B:
1: [  41  -76    0   56  317  -22   90   94   36  -39   62   27 -192  125
  349  -78  221  -94   12  374   59  260 -112  339 -166  177  201 -422
  -13]
2: [ 190 -279   68 -202  -64 -151 -233 -298  232  170  253 -148  468  265
 -324 -121  -89 -240   82 -273  196 -442  -75   27   11   39 -337  231
 -313]
3: [ -70   25 -249 -245   -4  -88 -168 -190  147  -78  -43   33 -257   77
  -62   78   80  120   91  123  -92   90  -11  183 -113   -1 -119 -174
   40]
4: [  58 -200  -61 -417 -281 -210 -172 -585  351  -45  148  -83  470  225
 -205  -56 -343  -71   37 -258  142 -392  -21  197 -213   44 -442   26
 -591]
5: [  92  195  193  534  655  386  139  569 -216 -195  136 -125 -546 -134
  608 -100  260 -138   84  431   58  308  -18  135   89 -209  376 -650
  263]
6: [-282   12 -235 -327 -259 -190  -85 -502  229 -201 -217   69  -31   55
  217   38 -314   78 -120   62   21  -30   50  279 -105  -62 -174 -238
 -330]
7: [  81 -142  308  216  354 -121   74  368  -13  286  128   15  130  296
  250 -140  286 -366  -91  161  177 -127 -209  -14  249  119  261   93
  124]
8: [-206  204   23  315  367   84   -1  435 -174    8 -185   47 -566  -41
  447   17  277  -83  -80  362  -28  201  -23  -37  383 -227  353 -199
  482]
9: [-263  131 -230 -137  -55 -109 -226  -76   43    2 -245   70 -375   16
    6  111   64   83  -27   85 -103    3   36  -35  256 -204  -44   38
  272]
10: [-163   85  -40  -89 -146  -89 -343  -94   71  122 -102  -69  -17   55
 -225   50 -113  -85  -26 -271   21 -442   56 -296  493 -384 -241  383
  143]
11: [-164  154 -176 -134  106 -100  -55   86   64  -54 -131  131 -452   87
  154  126  214  143   20  285 -163  205  -68  129   -9   -9  102 -210
  250]
12: [  24  117 -123  -62  345  -22   46  293   41  -54   41  129 -549  131
  185   98  454  153  132  461 -200  416 -161  249 -221  176  236 -403
  320]
13: [-105  124  181  119  143  -69  -48  302   -9  137  -26   25  -96  139
  178   11  102 -152  -85   31   27 -215  -90 -186  384 -190  123  142
  213]
14: [-213  -22 -111  130   60    2 -253  -86  -71   63 -210  -78 -208  -50
   99  -63   -1 -188  -81   31  118  -98  105  -62  465 -292  -20   69
  209]
15: [ -92  -83 -217 -244 -147  -84 -211 -449  186 -118  -56  -61    6   38
  -41  -14 -192    2   24  -38   60  -97   62  202  -62  -84 -265 -144
 -241]
16: [ 126  252  -24  -60  208  144 -114  236   76 -143  195  -54 -386   30
  -76  134  167  172  245   75 -182   16  -66  -16  -90 -175  -76 -249
  181]
17: [ 135    0  226  160  129  136 -189   63   27   40  222 -234  184   42
  -63 -110 -138 -254   75 -252  187 -455   21 -184  305 -335 -194  101
 -105]
18: [-194 -136 -225 -589 -466 -498 -405 -474  328  299 -153  106  274  346
 -554  123  -81    1  -62 -330  -44 -496  -67 -158  242   -3 -409  654
  -29]
19: [ -31   20  127  261  271   40 -204  322 -117  232   -6  -91 -165   65
   15  -61  237 -266  -14    7   96 -210  -26 -255  556 -260   95  235
  403]
20: [-180  153  -99 -152  -75  -93 -164  -55  103  -36 -119   39 -214   68
   12   98  -34   66  -16    0  -75 -127    3  -48  179 -208  -95   23
   96]
21: [-154  160    9 -154 -320  -27 -400 -261  144  -10  -45 -165  154   -3
 -293   63 -425  -55   -4 -503   55 -690  133 -376  493 -578 -469  410
 -103]
22: [ -60  139   -8 -188   14 -116  -52   57  155  -17   22   76 -141  171
   42  105   52   79   28   58 -106  -81 -109   28  -12  -40  -39  -62
   34]
23: [-250 -242 -146 -276 -273 -357 -221 -501  199  165 -217   40  285  207
  -34  -67 -192 -197 -194 -110  183 -298   12   80  234    6 -191  280
 -213]
24: [ 219 -126  -34 -153  -26   78 -281 -333  188  -71  277 -241  212   58
 -313  -73 -180  -94  210 -251  124 -332   42   71  -84 -150 -426  -51
 -314]
25: [  56 -274   56  200  277   -3  -84  -34  -30  125   52 -122   76  103
  178 -218  129 -364  -38  135  261  -28  -26  166  178   42   77  -90
  -21]
26: [ -42  -20   32   76  158   -7  -68   36   22   11   -2  -44  -86   70
  187  -65   36 -150  -22   98  100  -59  -22   64  158 -105   35 -112
   20]
27: [ 175 -250   46   57  195   26 -113 -149   73   36  198 -167  168  117
   15 -179   30 -263   79   24  221 -108  -32  196  -28   49 -100 -143
 -198]
28: [ 123  -66   22    4  359   -8  171  129   86 -100  161   50 -184  179
  377  -62  256  -34   72  433   18  329 -170  430 -368  281  213 -552
  -88]
29: [  20  -39  234  -32  -21  -61   37 -126  176  -61  145  -86  353  163
  243 -104 -303 -201  -84 -117  209 -361  -53   83   14  -99 -121  -95
 -447]
30: [ 138  -62  133  169  297   67 -123  207  -19  124  178 -120  -40  111
   -4  -95  194 -222   79   21  108 -144  -69  -47  206  -93   19   13
  138]
31: [ -46    8    8    5  211  -99  -10  156   38   76   -8   73 -197  167
  178    0  240  -69   -9  237  -12   89 -122  105   56   64  148 -115
  160]
32: [ -19  -47   11  210  380   63   79  159  -61  -59  -10   -9 -288   39
  451 -105  216 -147  -22  403  101  285  -57  282  -13   52  263 -439
   87]
33: [-130  127   53  -31  -70  -59 -252   37   59  101  -47  -60  -22   73
 -114   51  -83  -94  -20 -211   16 -414   16 -291  450 -360 -167  303
  138]
34: [  70   64  -32 -132  -13   39 -224 -107  143  -64  139 -117  -24   53
 -183   33  -88   11  145 -152  -10 -251   13  -43   35 -216 -271  -13
  -78]
35: [  97  106  -98  143  295  312  -73   -8  -15 -328  122 -182 -390 -162
  225  -38   -6   35  191  207   21  202   94  253 -155 -211  -48 -618
  -43]
36: [ -31  154   12   72  345  122  313  130   67 -387   58   69 -383    7
  748  -22   32  100    4  544  -19  457  -88  528 -446  113  282 -913
 -214]
37: [-289   97   -9  -93  -86 -179    0  -93  108  -40 -210   99  -65  108
  336   28 -151  -42 -191   93   44 -112  -25   64  182 -126   45  -50
  -75]
38: [ 251 -160  100 -143  -22   20 -196 -273  219  -21  343 -225  391  154
 -240 -105 -207 -161  157 -282  172 -426  -20   56  -99  -87 -388    2
 -420]
39: [ -47   29   60  -22   -4    7  -97 -121  109  -88   46  -92   59   49
  131  -42 -200 -106  -14  -71  112 -234   20   31   99 -204 -137  -98
 -203]
40: [-103  -60 -179  -62   70  -68 -209 -117   39   43  -93  -20 -209   58
  -24   -8  126  -62   18  103   12   23   12   85  148  -70  -45  -32
  152]
41: [ 205 -457   40 -270 -252 -182 -351 -667  299  177  260 -256  800  244
 -466 -217 -353 -367   56 -503  364 -683   22   42   53  -13 -573  368
 -614]
42: [ 112   25  155   11  106   46  -71   26  112  -36  207 -118  111  112
   41  -47  -92 -120   71  -90   94 -266  -49   -1   33 -148 -128  -84
 -177]
43: [-211  -58  -37  -96   42 -230   65  -73  101   31 -164  136  -68  193
  366  -24   44  -89 -175  261   65   79  -95  231   29  118  147 -150
  -55]
44: [ -40   58   69 -202   -3 -173   37    1  204  -14   59   93   49  242
  150   50  -28   12  -36   66  -19 -118 -146  109 -101   52  -15  -98
 -155]
45: [ 183    3  130    7  101  150  -48 -129  140 -206  281 -200  150   33
  107  -92 -244  -96  120  -95  139 -221   10  147 -156 -160 -218 -323
 -408]
46: [ 366  -68  117   18  428  118   90  219  115  -88  425  -75  -86  185
   98  -64  284  -33  251  262    1  175 -186  322 -434  219   55 -497
 -112]
47: [-188  -56  -79   19  113 -144  -74   -3   11   93 -173   66 -175  113
  225  -33  143 -134 -113  213   61   60  -42  107  216   -4  135  -45
  155]
48: [ 220  -10 -102 -102  264   42 -174  139   86   27  233  -52 -279  135
 -236   48  361   56  270  135 -114   98 -111   98 -152   73  -67 -152
  218]
49: [ -76  -21   63 -208   33 -259  129  -17  205   24   12  154   66  298
  286    9   42  -29 -105  203   11   -4 -192  234 -165  215  101 -153
 -180]
50: [ 237  -71   26  194  288  268 -248    8  -28  -56  253 -291  -85  -67
 -114 -127   47 -187  226  -60  145 -133   74   15  105 -246 -181 -177
   10]
51: [ -85   52   83  -58   93 -182  -26  183   85  140  -16   99  -72  231
  109   44  162  -73  -63   99  -25 -112 -148  -44  176    1   97   93
  154]
52: [ 166  -24  104   58   50  108 -395    6   43  142  227 -269  136   45
 -428  -51  -40 -207  173 -389  112 -548   47 -331  408 -386 -347  351
   77]
53: [ -34   67   67  -54   60  -68  -92   67   96   40   42  -14  -29  141
   41   22    9  -64    5  -19   14 -196  -69  -44  150 -120  -45   30
   20]
54: [ 162  -17   70  -51  185   -4 -102  118  106   58  216  -60  -26  176
  -95   -8  168  -71  140   21    0 -117 -116   24  -22    5  -68  -48
   34]
55: [  56  -92   90 -144   24 -116   29 -153  202  -43  145  -23  219  211
  150  -69 -111 -107  -11   23  113 -150 -102  215 -162   82  -90 -175
 -349]
56: [-126   30   24  -99  -58 -180 -225   37   80  211  -76   25    1  182
 -142   47   52 -111  -50 -126    7 -335  -56 -222  398 -182  -90  368
  192]
57: [  37   60  161  154   64  119 -256   74    2   54  112 -213   76    4
 -109  -61 -134 -218   49 -276  136 -471   58 -273  443 -433 -199  209
   32]
58: [ 126  -96  188   87  174   42    1  -16   87  -20  207 -129  192  129
  189 -146  -86 -231   17   -4  198 -195  -56  123   -4  -50  -50 -174
 -269]
59: [  -7  -80   12 -128   35  -96   25 -185  174  -83   71   -3   99  160
  216  -55  -97  -76  -23  104   99  -44  -69  262 -164   72  -56 -257
 -303]
60: [  42   92  -10 -222  -72  -20 -141 -155  206 -123  140  -69   33  103
  -96   54 -163   69  109 -130  -27 -244  -22   29  -86 -156 -268  -89
 -211]
61: [ 271 -155  -43 -253   96  -43  -98 -191  245  -46  318  -83  126  212
 -190  -33   68   -3  219   11   22  -59 -115  267 -375  178 -233 -218
 -276]
62: [ 133 -108  165  114  352  -67   29  299   15  194  170    4  -30  247
  125  -80  344 -218   28  205   79   10 -189   79   59  151  186  -50
  146]
63: [-120    5  -72 -314 -102 -221   63 -249  258 -126  -33  121   32  202
  242   38 -128   68  -69  148   -9    9 -102  308 -264  128  -51 -275
 -324]
64: [ -55   89 -225 -379 -282    2 -232 -542  281 -314   39 -110   16  -24
 -134   77 -416  175  114 -193  -21 -225  110  165 -209 -239 -469 -229
 -424]
65: [ -47  -39   39  -24  -57  -13 -173 -213  106  -35   29 -131  155   48
   38  -72 -243 -163  -29 -161  165 -335   47  -16  194 -242 -208   24
 -217]
66: [-144  -50   61  -91   85 -232  169  -12  141    4  -74  150   20  245
  454  -45   34  -99 -175  289   71   79 -156  283  -88  195  198 -236
 -163]
67: [  59   94    2   60  -59  235 -423 -192   37 -100  124 -331   19 -141
 -300  -32 -302 -110  163 -418  106 -515  194 -263  376 -593 -450  130
  -67]
68: [  76 -247   14 -268 -121 -198 -113 -414  268   41  146  -72  424  252
  -90 -105 -188 -169   -4 -141  180 -304  -70  202 -140  109 -275   23
 -458]
69: [-148  -13   25   31   66 -111 -105   25   24  110 -103   14  -56  117
  150  -32   43 -168  -96   54   85 -138  -32  -28  301 -120   49   84
  101]
70: [ 144 -117  204  241  483  -17   56  435  -55  219  164    1 -116  224
  228 -116  446 -267   23  295   97   92 -199   77  125  154  307  -97
  263]
71: [   4   91  139  195  102  121 -295  154  -48  109   65 -200  -33  -17
 -134  -37  -37 -215   48 -249  105 -448   63 -345  556 -467 -153  273
  199]
72: [  37 -182   26 -282  -97 -217   12 -362  289  -36  124    4  366  268
  104  -80 -199 -101  -38  -15  140 -179 -102  302 -262  175 -173 -151
 -510]

[ 503 -166 -225  361  306 -628  -83  447   64  275   42  808   20  -29
 -196   21 -104 -281  151 -182 -522 -178 -165  107  104  139  -15   -8]	19
[-603   28  310 -415  -93  221   72 -201   31    1  168 -451  -83  156
  260  -11  -13  199 -150  -58  319  250  174 -103 -152   -9 -183   -8]	65
[-168  259 -157  -44  135 -427  196  216  105  137  109   24  -62   56
  158   19    9 -177  -83  -42  115  193  -55  -60  112   75 -125   -8]	13
[ 217   79 -252  -33   39 -481  168  438  -19  -78 -199  643  105  -39
 -140 -428 -184  -74   53 -174  -85 -205  236   91  -59  246 -146  204]	46
[-677    5  321 -300  -30  -86   -9  -19   94  199  350 -418  -97  265
  290  155    2   98 -238   23  322  429   21 -126 -130  -45 -336   24]	5
[-426 -137  447 -121  261   72 -102 -138  -93  314  166 -506  -78   32
   85  244  139  275 -113  137  -95  316  -28  -41 -266 -229 -154  -37]	25
[-339   -6  403 -304  250  423   29 -359 -146   63  -98 -596  -81 -132
   59   53  164  375   -2   54  -82  116  138  -25 -304 -237  124  -80]	72
[ 195 -106  -79  276   52   23  134  -91 -118  153   71  145   17  -76
   28   12  -29  -80   81 -137 -204  -86   42   25  351  203  -59 -231]	40
[ 615 -313 -228  342  -36 -135   14  145  -60   25  -32  888   97  -74
 -181 -223 -239 -189  234 -364 -444 -433  117  127  320  395  -21 -122]	16
[ 210 -114  -64  211  -89  266  253 -203 -274  -15  -97  100  112 -162
  -12 -234  -65   95   86 -141 -125 -209  289   60  339  295  -95 -197]	35
[-667  -11  377 -421 -206  333  162 -225 -162  -56   55 -546   28  105
  211 -221  -28  407 -214   36  416  236  411  -67 -193   57 -363   73]	38
[-610  111  282 -441   17  119   48 -152  127   51  198 -465 -143  168
  284  106   25  107 -136  -58  285  301   49 -124 -169  -87  -90  -18]	44
[-292  -53  323 -213  266  277  -96 -322   96  178  172 -436 -194   20
  170  331  125   82   32  -84 -140  174 -148  -80 -121 -212  200 -215]	37
[ 535  -57 -172   65  215  -52  132  137 -193 -123 -439  578  114 -303
 -310 -419  -86   92  247 -195 -451 -462  273  170  -86  138  180   50]	45
[ 529  110 -179  -16  513 -234   85  222  -78  -48 -497  491   16 -367
 -331 -258   28   38  282 -126 -571 -378   71  156 -273  -93  399   82]	29
[-133  197 -198   43   50 -452  164  206  190  184  268  130  -86  147
  225  117  -42 -328  -68 -128  124  199 -140  -80  287  161 -150  -91]	8
[ 195   83  -86  108  185  107  245 -112 -199   16 -215   -8   37 -243
  -49 -155   61   82  105  -54 -203 -143  157   51  133   82   97 -135]	39
[ 629 -153 -243  150  108   10   71   55  -42 -115 -243  758   49 -198
 -214 -275 -163 -125  313 -374 -477 -513  136  137  154  258  252 -110]	15
[-356    0  360 -246  339  193  -75 -234   33  203   91 -508 -167  -23
  119  280  167  176   -6   22 -132  220 -103  -66 -255 -281  142 -117]	49
[  95   19   11  129  161   57  244  -45 -337   69 -233  -93  115 -246
 -102 -234   64  237   19   72 -157  -74  264   73   36   76  -99  -36]	2
[ 299  132 -345   -7  195 -640   40  459  290   30   13  765  -71   50
  -43  -78 -158 -400  136 -311 -212 -157 -124   34   49  155  112   59]	47
[ 399 -135 -314   79 -263 -176  182  246  -42 -200 -114  890  148    2
 -102 -524 -341 -142  135 -397  -72 -420  358  103  258  518 -173   45]	67
[ 350   41 -378    4  -47 -374  113  298  232 -103   21  830  -25   68
   10 -218 -261 -388  166 -443 -116 -290   33   38  251  353   67  -31]	20
[  96   12  -12  166  149  -15  234  -16 -304  103 -176  -46  104 -204
  -78 -191   57  182   10   54 -156  -47  219   66   84   91 -133  -47]	17
[-362 -275  430  -27   31  273  -74 -257 -152  259  244 -397  -19   78
  117  162   44  272 -105   35  -36  220   78  -44  -46  -38 -249 -131]	54
[ 139   58  -74  180  277 -140  128    4  -71  192  -12   16  -35 -131
    6   78   85  -67   64  -33 -251    8  -64   16  163   14   56 -162]	69
[-359  -81  379 -197  213  335  -58 -343    4  183  158 -519 -151    7
  163  273  128  178  -12  -22  -87  199  -56  -73 -121 -191   95 -195]	23
[-704  123  359 -466   44   93   87 -100  -13   55   89 -593  -75  114
  215  -23   67  292 -209   90  333  348  182  -98 -321 -129 -222   95]	58
[ -74  133 -187   25  -60 -240  223  109   76   63  153  155  -27   87
  184  -58  -89 -206  -41 -163  138   70   39  -52  306  246 -166  -89]	14
[ 638 -231 -223  266   50  -89   59  137 -116  -44 -185  817  106 -163
 -238 -294 -193 -105  260 -327 -469 -477  172  153  196  317   76  -83]	34
